Below is a small trained network, with its code and all its weights. Each question gives an input and a class and asks what happens when units are switched off, that is, made to give their printed mean instead of their output.

import numpy as np


def w(rows, s, z=0):
    codes = np.array(rows[::2]) - 128.0
    scale = np.full(codes.shape[1], s)
    scale[-1] = z or s
    return codes * scale


def norm(h):
    return h / np.sqrt((h * h).mean(-1, keepdims=True) + 1e-5)


def f(y):
    return y / 2 * (1 + np.tanh(0.7978845608 * (y + 0.044715 * y**3)))


def log_softmax(a):
    a = a - a.max(-1, keepdims=True)
    return a - np.log(np.exp(a).sum(-1, keepdims=True))


def net(x, mask):
    res = np.array(x, float).reshape(1, 8) / 4 @ E
    u = 0
    for l in range(2):
        y = f(norm(res) @ A[l][:, :-1].T + A[l][:, -1])
        res = res + np.where(mask[u : u + 14], y, B[l][:, -1]) @ B[l][:, :-1]
        u += 14
    return log_softmax(norm(res)[-1] @ U[:, :-1].T + U[:, -1])


A, B = {}, {}
E = w([
[36,178,177,177,128,222,49],'x0',
[213,59,113,224,186,164,44],'x1',
[95,133,128,86,57,160,210],'x2',
[182,134,25,108,121,94,197],'x3',
[160,188,42,137,90,154,96],'x4',
[52,70,47,226,133,172,253],'x5',
[133,64,78,35,130,179,124],'x6',
[82,94,79,99,88,19,140],'x7',
],0.0053)
A[0] = w([
[222,87,62,78,145,119,154,116],'L0N1',
[169,201,123,141,114,157,158,135],'L0N2',
[126,146,141,115,98,185,123,163],'L0N3',
[122,152,96,145,149,74,202,85],'L0N4',
[158,64,106,171,247,65,72,128],'L0N5',
[189,66,92,69,140,139,124,87],'L0N6',
[168,228,119,84,108,101,110,59],'L0N7',
[191,92,117,220,158,95,106,122],'L0N8',
[118,122,52,70,48,131,126,97],'L0N9',
[152,105,117,93,129,66,127,108],'L0N10',
[227,229,82,135,110,120,113,163],'L0N11',
[83,145,98,71,104,104,162,69],'L0N12',
[186,218,124,119,150,105,120,98],'L0N13',
[172,221,145,116,85,115,131,2],'L0N14',
],0.011,0.0046)
B[0] = w([
[136,147,109,6,104,182,126,253],'L0N1',
[108,91,160,163,109,130,69,180],'L0N2',
[108,89,81,107,168,96,81,188],'L0N3',
[128,156,151,199,56,93,164,190],'L0N4',
[23,45,84,231,169,98,74,254],'L0N5',
[186,90,137,72,146,160,164,197],'L0N6',
[161,38,159,118,108,159,38,181],'L0N7',
[54,107,130,122,174,117,129,236],'L0N8',
[255,132,125,151,72,96,124,212],'L0N9',
[157,122,156,86,156,112,163,175],'L0N10',
[132,65,116,116,165,152,145,234],'L0N11',
[106,175,68,157,105,109,130,184],'L0N12',
[107,94,119,144,127,161,127,174],'L0N13',
[126,70,139,184,204,127,43,151],'L0N14',
],0.0092,0.0053)
A[1] = w([
[63,157,126,83,153,124,104,61],'L1N1',
[103,238,112,109,128,149,124,78],'L1N2',
[130,178,191,133,111,124,126,214],'L1N3',
[181,175,136,127,118,94,132,152],'L1N4',
[109,189,90,68,119,157,78,201],'L1N5',
[56,203,103,26,139,149,10,2],'L1N6',
[128,115,64,161,125,215,151,174],'L1N7',
[121,124,106,157,176,179,68,144],'L1N8',
[76,150,128,209,118,105,117,180],'L1N9',
[136,87,148,149,188,113,109,99],'L1N10',
[128,103,91,198,94,71,193,84],'L1N11',
[68,205,205,95,173,138,98,112],'L1N12',
[126,97,98,173,136,212,191,133],'L1N13',
[66,92,97,107,189,130,92,173],'L1N14',
],0.012,0.0047)
B[1] = w([
[145,80,130,146,158,209,168,139],'L1N1',
[115,193,121,75,197,159,193,131],'L1N2',
[142,97,67,114,144,67,63,153],'L1N3',
[72,152,134,145,154,95,87,140],'L1N4',
[121,149,130,64,118,154,180,177],'L1N5',
[38,205,218,181,105,146,235,179],'L1N6',
[98,81,165,101,160,145,37,200],'L1N7',
[108,65,55,139,107,87,111,223],'L1N8',
[136,95,145,40,67,164,135,219],'L1N9',
[92,131,68,195,137,91,186,185],'L1N10',
[120,226,181,155,137,153,151,181],'L1N11',
[223,100,91,93,254,71,161,172],'L1N12',
[115,58,156,177,99,144,34,184],'L1N13',
[77,87,117,141,133,79,97,254],'L1N14',
],0.0081,0.0087)
U = w([
[228,103,99,9,102,172,134,208],'0',
[75,24,86,161,145,127,62,180],'1',
[109,133,193,168,65,218,137,89],'2',
[198,180,130,178,171,187,134,2],'3',
[116,238,97,144,31,94,218,132],'4',
[209,145,141,155,172,74,114,96],'5',
[80,150,160,103,199,135,201,87],'6',
],0.015,0.0071)

Each question gives the input, the list of numbers given to net, and the class t.
The units are the neurons (one row each of A and B). Each row of codes is followed by its name. A weight is (code - 128) times the scale printed after its matrix; where a second scale follows, it is the last column's (A, B and U).
mask holds one flag per neuron, layer by layer. A switched-off neuron (its flag False) gives its mean, the last column of its row in B, instead of its output. The means were averaged over made-up inputs and are rounded, as every weight is.
A unit's drop is (log p(t) with every unit on - log p(t) with that unit switched off) / (log p(t) with every unit on - log p(t) with every unit switched off).
The circuit of an input: a set's keep is (log p(t) with only the set's units on - log p(t) with every unit switched off) / (log p(t) with every unit on - log p(t) with every unit switched off). Starting from the 12 units with the biggest drops (on a tie, the unit counted first), units are removed one at a time, each time the one whose removal leaves the highest keep (on an exact tie, the one counted first), for as long as the keep stays at least 0.8.
units of the circuit, in order: the units of the circuit, biggest drop first
k most important neurons: the k neurons with the biggest drops, biggest first
top k neurons in layer l: the k neurons of layer l with the biggest drops, biggest first
drop when u is switched off: that unit's drop, to one decimal
input [-6,-4,-3,-4,-7,-1,-8,-2], class 6: top 2 neurons in layer 0 -> L0N9, L0N1
input [-2,-8,4,0,4,-7,-6,-3], class 1: units of the circuit, in order -> L0N14
input [2,-8,4,-2,-4,3,-4,-5], class 6: units of the circuit, in order -> L0N7, L1N8
input [-8,7,1,6,-3,4,5,1], class 0: 2 most important neurons -> L0N1, L0N6
input [0,-4,1,-4,-3,-7,-3,4], class 5: units of the circuit, in order -> L0N5, L1N12, L1N9
input [-1,-3,1,7,6,0,-1,5], class 0: 3 most important neurons -> L0N1, L0N7, L0N11
input [-8,-2,3,-8,-4,-7,-3,-2], class 5: top 2 neurons in layer 0 -> L0N1, L0N5
input [3,-7,2,-4,-3,-5,-4,4], class 6: units of the circuit, in order -> L1N6, L1N12
input [5,-6,3,8,-3,4,-4,-8], class 2: 2 most important neurons -> L0N1, L0N4
input [-4,4,-2,7,-2,7,-3,8], class 4: units of the circuit, in order -> L0N4, L1N11
input [3,-5,6,-6,-6,4,-1,-3], class 6: units of the circuit, in order -> L0N5, L1N12
input [-7,-2,-8,-2,5,7,8,7], class 0: 2 most important neurons -> L0N1, L0N6
input [-5,6,8,3,0,8,-7,-6], class 2: 2 most important neurons -> L1N11, L0N4
input [-8,4,3,0,-5,0,4,-5], class 0: units of the circuit, in order -> L0N1
input [8,-7,4,-4,-5,-8,6,-3], class 6: 2 most important neurons -> L1N6, L1N12
input [3,-4,-6,-5,4,-4,3,-1], class 6: top 3 neurons in layer 0 -> L0N5, L0N9, L0N2
input [8,-8,-4,4,-3,1,-4,-3], class 6: top 2 neurons in layer 0 -> L0N5, L0N9
input [-7,-1,-5,7,7,6,1,3], class 0: top 3 neurons in layer 0 -> L0N1, L0N11, L0N6
input [3,6,7,4,-8,7,-4,2], class 2: drop when L1N11 is switched off -> 0.3
input [-2,-5,-7,1,-1,2,1,4], class 4: drop when L0N13 is switched off -> 0.0
input [-2,1,8,-5,8,8,5,6], class 4: most important neuron -> L0N9
input [7,-8,-6,6,7,6,-5,3], class 4: drop when L0N5 is switched off -> 0.1
